Here is a tiny trained network, its code and every weight. The questions are about switching its units off for an input and a class, where a switched-off unit gives its printed mean instead of its output.

import numpy as np


def w(rows, s, z=0):
    codes = np.array(rows[::2]) - 128.0
    scale = np.full(codes.shape[1], s)
    scale[-1] = z or s
    return codes * scale


def norm(h):
    return h / np.sqrt((h * h).mean(-1, keepdims=True) + 1e-5)


def f(y):
    return y / 2 * (1 + np.tanh(0.7978845608 * (y + 0.044715 * y**3)))


def log_softmax(a):
    a = a - a.max(-1, keepdims=True)
    return a - np.log(np.exp(a).sum(-1, keepdims=True))


def net(x, mask):
    res = np.array(x, float).reshape(1, 4) / 4 @ E
    u = 0
    for l in range(4):
        y = f(norm(res) @ A[l][:, :-1].T + A[l][:, -1])
        res = res + np.where(mask[u : u + 5], y, B[l][:, -1]) @ B[l][:, :-1]
        u += 5
    return log_softmax(norm(res)[-1] @ U[:, :-1].T + U[:, -1])


A, B = {}, {}
E = w([
[171,205,189,153,82,162,56],'x0',
[72,73,182,2,130,173,56],'x1',
[175,192,48,40,134,32,66],'x2',
[64,134,73,159,109,141,82],'x3',
],0.004)
A[0] = w([
[227,126,216,83,209,120,198,86],'0.n0',
[74,3,62,109,166,54,198,27],'0.n1',
[28,146,50,186,145,164,60,66],'0.n2',
[161,96,109,134,131,127,126,2],'0.n3',
[110,133,117,113,164,152,147,51],'0.n4',
],0.0056,0.0044)
B[0] = w([
[111,73,103,116,25,79,129,218],'0.n0',
[101,216,108,86,116,167,192,254],'0.n1',
[178,40,169,78,2,53,180,175],'0.n2',
[191,188,208,163,21,108,21,51],'0.n3',
[171,138,153,191,85,112,102,73],'0.n4',
],0.0075,0.002)
A[1] = w([
[196,216,208,181,24,175,4,155],'1.n0',
[55,43,192,145,149,174,158,123],'1.n1',
[141,167,254,187,119,47,46,55],'1.n2',
[180,182,221,164,79,142,33,61],'1.n3',
[57,155,90,127,164,113,144,247],'1.n4',
],0.0042,0.0015)
B[1] = w([
[78,138,74,67,124,119,255,236],'1.n0',
[197,165,86,127,123,148,104,252],'1.n1',
[118,61,71,120,150,118,175,120],'1.n2',
[68,103,77,100,172,108,191,155],'1.n3',
[149,161,152,114,119,147,141,243],'1.n4',
],0.0083,0.0017)
A[2] = w([
[109,140,163,34,129,219,26,117],'2.n0',
[134,141,108,130,218,40,76,4],'2.n1',
[117,83,204,224,130,237,141,43],'2.n2',
[215,191,102,72,204,58,2,18],'2.n3',
[207,190,149,247,115,142,63,36],'2.n4',
],0.0048,0.0027)
B[2] = w([
[111,118,169,191,217,15,94,255],'2.n0',
[174,97,54,163,94,181,106,107],'2.n1',
[252,143,1,78,55,218,89,180],'2.n2',
[133,155,89,129,66,245,97,192],'2.n3',
[72,139,203,142,181,119,132,127],'2.n4',
],0.0066,0.0024)
A[3] = w([
[133,234,143,132,134,113,170,168],'3.n0',
[157,46,156,95,1,57,148,112],'3.n1',
[149,192,85,234,101,79,164,5],'3.n2',
[151,202,70,68,115,70,72,115],'3.n3',
[173,154,130,221,111,131,155,111],'3.n4',
],0.0068,0.0029)
B[3] = w([
[65,168,217,143,133,159,77,241],'3.n0',
[78,129,137,219,44,87,83,231],'3.n1',
[115,10,143,2,180,102,69,195],'3.n2',
[182,94,139,210,104,182,180,253],'3.n3',
[127,154,131,132,147,74,64,180],'3.n4',
],0.0082,0.0031)
U = w([
[71,174,119,72,152,143,249,81],'0',
[225,128,85,157,108,217,113,254],'1',
[111,71,177,103,219,62,50,35],'2',
[116,54,131,150,11,68,130,88],'3',
[104,185,188,194,118,125,85,225],'4',
],0.015,0.0012)

Each question gives the input, the list of numbers given to net, and the class t.
The units are the neurons (one row each of A and B). Each row of codes is followed by its name. A weight is (code - 128) times the scale printed after its matrix; where a second scale follows, it is the last column's (A, B and U).
mask holds one flag per neuron, layer by layer. A switched-off neuron (its flag False) gives its mean, the last column of its row in B, instead of its output. The means were averaged over made-up inputs and are rounded, as every weight is.
A unit's drop is (log p(t) with every unit on - log p(t) with that unit switched off) / (log p(t) with every unit on - log p(t) with every unit switched off).
The circuit of an input: a set's keep is (log p(t) with only the set's units on - log p(t) with every unit switched off) / (log p(t) with every unit on - log p(t) with every unit switched off). Starting from the 12 units with the biggest drops (on a tie, the unit counted first), units are removed one at a time, each time the one whose removal leaves the highest keep (on an exact tie, the one counted first), for as long as the keep stays at least 0.8.
circuit, biggest first: the units of the circuit, biggest drop first
unit that matters most: the unit with the biggest drop
k most important neurons: the k neurons with the biggest drops, biggest first
top k neurons in layer l: the k neurons of layer l with the biggest drops, biggest first
drop when u is switched off: that unit's drop, to one decimal
input [-4,7,-4,-5], class 2: unit that matters most : 2.n0
input [5,-4,-6,-2], class 1: 3 most important neurons : [2.n2; 2.n0; 0.n1]
input [-3,0,-1,2], class 4: 2 most important neurons : [3.n0; 1.n0]
input [7,1,5,-8], class 3: 3 most important neurons : [0.n0; 3.n1; 0.n1]
input [-3,6,7,-8], class 3: circuit, biggest first : [0.n0; 3.n1]
input [-4,-7,-2,-8], class 3: 2 most important neurons : [0.n0; 3.n1]
input [5,-5,4,-5], class 0: 3 most important neurons : [1.n0; 0.n2; 2.n0]
input [5,5,-2,1], class 0: 2 most important neurons : [1.n0; 1.n3]
input [5,7,8,5], class 1: 2 most important neurons : [2.n3; 3.n3]
input [5,-3,1,-4], class 0: 2 most important neurons : [1.n0; 0.n2]
input [8,-2,8,3], class 0: 2 most important neurons : [1.n0; 1.n3]
input [-7,1,5,-8], class 3: top 2 neurons in layer 3 : [3.n1; 3.n3]
input [1,-5,-5,0], class 1: 4 most important neurons : [2.n2; 2.n0; 0.n1; 3.n1]
input [4,1,5,2], class 1: unit that matters most : 3.n3
input [-4,4,6,8], class 3: 2 most important neurons : [0.n2; 1.n1]
input [-4,-5,2,-5], class 2: top 2 neurons in layer 3 : [3.n2; 3.n0]
input [1,3,3,-1], class 4: top 2 neurons in layer 0 : [0.n2; 0.n0]
input [-5,-7,-2,-4], class 2: drop when 1.n0 is switched off : 0.1
input [5,-5,-8,1], class 1: drop when 2.n2 is switched off : 2.6
input [5,3,7,-3], class 1: circuit, biggest first : [3.n3]
input [-2,-1,-2,-5], class 3: drop when 0.n0 is switched off : 4.3
